[[  5   1  10 -20  31]
 [ -5   1 -12  17 -28]
 [  5  -3  11 -16  26]
 [ -5   2   5 -24  33]]
|
[  5   1  11 -24]

[[-31   1  -9   8]
 [-25 -16 -22  12]
 [-10 -11  20 -28]
 [ 26   5  23 -20]
 [-14 -31   5 -25]]
|
[-31 -16  20 -20]

[[  0 -10  -6   6]
 [  4  -1  14   4]
 [-30  10 -40 -23]
 [ 10 -17 -10  16]]
|
[  0  -1 -40  16]

[[ -4   1   3  15]
 [-11   2   8  38]
 [  5  -1  -4 -19]
 [ -6   1   4  20]]
|
[-4  2 -4 20]

[[ -8   0   7 -25]
 [  4  -4 -10   6]
 [-15  15  29  18]]
|
[-8 -4 29]

[[ 22 -28]
 [ 13   5]
 [ 10  -8]]
|
[22  5]

[[ 25 -10  -2]
 [ -2  14 -26]
 [ 12  17  20]
 [-24 -33  -1]
 [ 31   6   3]]
|
[25 14 20]
---
[[ 10 -11   8]
 [-13  18   3]
 [ 14  10 -28]
 [-10  -5  -1]
 [ 12   2 -19]
 [-13   8  -3]]
|
[[ 10 -11   8]
 [-13  18   3]
 [-10  -5  -1]
 [-13   8  -3]
 [ 12   2 -19]
 [ 14  10 -28]]

[[  6  -1  -5  29   2  -5  -2  -1]
 [ -6   0   3 -26   0   2  -2  -3]
 [  7   5   7  32  -7   5  18  -6]
 [  0   1   1  -1  -1   1   2  -3]
 [  8   1  -3  34   0  -3   3   0]]
|
[[  7   5   7  32  -7   5  18  -6]
 [ -6   0   3 -26   0   2  -2  -3]
 [  0   1   1  -1  -1   1   2  -3]
 [  8   1  -3  34   0  -3   3   0]
 [  6  -1  -5  29   2  -5  -2  -1]]

[[ 14  -5  -5  14  13 -15 -14]
 [  9  10 -19  -2  -1  -5   5]
 [ -7  -7   9   0  -1   7  -6]
 [  1  -6   7   5   7  -2 -13]
 [  0   2  -2  -2  -1   1   1]
 [-10  31 -32 -32 -29  24  33]
 [ 21  -2 -14  16  14 -21 -13]
 [  2   7 -10  -4  -3   0   4]
 [  9   7 -16   0   1  -6   2]
 [ 22  -7  -9  21  18 -23 -20]
 [-10  26 -26 -27 -25  22  28]
 [ -4  -9  11   4   5   2 -12]]
|
[[ -4  -9  11   4   5   2 -12]
 [ -7  -7   9   0  -1   7  -6]
 [  1  -6   7   5   7  -2 -13]
 [  0   2  -2  -2  -1   1   1]
 [ 14  -5  -5  14  13 -15 -14]
 [ 22  -7  -9  21  18 -23 -20]
 [  2   7 -10  -4  -3   0   4]
 [ 21  -2 -14  16  14 -21 -13]
 [  9   7 -16   0   1  -6   2]
 [  9  10 -19  -2  -1  -5   5]
 [-10  26 -26 -27 -25  22  28]
 [-10  31 -32 -32 -29  24  33]]

[[  9 -13 -16 -13   6  10  -2  -1  10  -9]
 [-16  25  15  -1   4  22  20  11 -11  -1]
 [ 19 -35 -14  -6   0 -23 -22 -14  26  -6]
 [ 10 -20   0   4  -2 -25 -17  -9  16   0]
 [-21  33  21   9   4  18  20  18 -22   4]
 [  4  -7  -3  -1   2  -4  -5   0   6  -3]
 [  7 -12  -6  -4  -2  -7  -7  -8  10  -2]]
|
[[-21  33  21   9   4  18  20  18 -22   4]
 [-16  25  15  -1   4  22  20  11 -11  -1]
 [ 10 -20   0   4  -2 -25 -17  -9  16   0]
 [  4  -7  -3  -1   2  -4  -5   0   6  -3]
 [  7 -12  -6  -4  -2  -7  -7  -8  10  -2]
 [ 19 -35 -14  -6   0 -23 -22 -14  26  -6]
 [  9 -13 -16 -13   6  10  -2  -1  10  -9]]

[[  4  -8  30   3  -6  -5 -10  -4 -10  -7]
 [  4  -8  -2   7 -10  -2   3   2  30  -1]
 [  4   4  16 -11   0  -2  -3   5 -19   7]
 [  4  -8  26  -4  -6  -2 -11   2 -12  -7]
 [  2 -13 -10   3  -6   4   6   2  22  -8]]
|
[[  4  -8  30   3  -6  -5 -10  -4 -10  -7]
 [  4  -8  26  -4  -6  -2 -11   2 -12  -7]
 [  4   4  16 -11   0  -2  -3   5 -19   7]
 [  4  -8  -2   7 -10  -2   3   2  30  -1]
 [  2 -13 -10   3  -6   4   6   2  22  -8]]

[[ -3  -6   7  -5  -2  -4   8   9   0  12  -5 -11  -3   7  -2   6]
 [-25 -29  38 -27 -27 -28  38  38  38  37 -27 -26 -28  36 -29  37]]
|
[[-25 -29  38 -27 -27 -28  38  38  38  37 -27 -26 -28  36 -29  37]
 [ -3  -6   7  -5  -2  -4   8   9   0  12  -5 -11  -3   7  -2   6]]
---
[[ 35  10  13]
 [-32 -36  -2]
 [-23  19 -17]
 [  8 -33  13]
 [ 30  27   6]]
|
[ 13 -36 -23]

[[ 15  -2]
 [ 11 -14]
 [ -8   9]
 [ 11  21]
 [ 30 -15]]
|
[-2 11]

[[-37  13]
 [ 12 -13]
 [-17  -1]]
|
[13 12]

[[ 10 -12  13]
 [-31  38 -35]]
|
[13 38]

[[-27 -22 -18]
 [ 39  22   9]
 [ -8   4  23]
 [ -1  10  -9]
 [ 11  18 -16]]
|
[-18  22  -8]

[[-18   5 -31]
 [-30 -21 -16]
 [  1 -18  28]
 [ 12  30 -22]]
|
[-31 -21   1]
---
[[ -8 -13  16  -3  10]
 [  9  10 -16   2  -6]
 [-10  -9  11  -2   4]
 [ 13  14  -7   4  -4]
 [-20 -29  26  -8  16]]
|
[[ 10 -16]
 [ -9  11]]

[[ -4  12  26 -17 -25]
 [-17   7 -24  40  17]
 [  5   0  29 -38 -13]
 [  4  -6 -24  24   8]]
|
[[  7 -24]
 [  0  29]]

[[-18 -21  26 -20  -7]
 [-16 -35  22 -20 -17]
 [-16 -36  22 -20 -17]
 [-23 -39  27 -15 -20]]
|
[[-35  22]
 [-36  22]]

[[-14 -28  13 -10]
 [  2  24  25  30]
 [ 10   5 -20  11]
 [ 10  36  11  10]]
|
[[ 24  25]
 [  5 -20]]

[[  8  23   0 -13  32]
 [  9  13 -11 -36  18]
 [  8  23   0 -13  32]
 [  4   7  -6 -35  28]]
|
[[ 13 -11]
 [ 23   0]]

[[ 21   0  16 -35 -29]
 [  6   5   6 -12  -6]
 [ -8  -6  -6  19  12]]
|
[[ 5  6]
 [-6 -6]]

[[ 40  10  35]
 [-26  -8 -18]
 [ 31  18  21]
 [-27  -7 -21]]
|
[[ -8 -18]
 [ 18  21]]

[[-27   5 -18  17  11]
 [  7   6 -24  -1  14]
 [  2  -6 -11  -4  19]
 [ -2  -4  -9  34  18]]
|
[[  6 -24]
 [ -6 -11]]
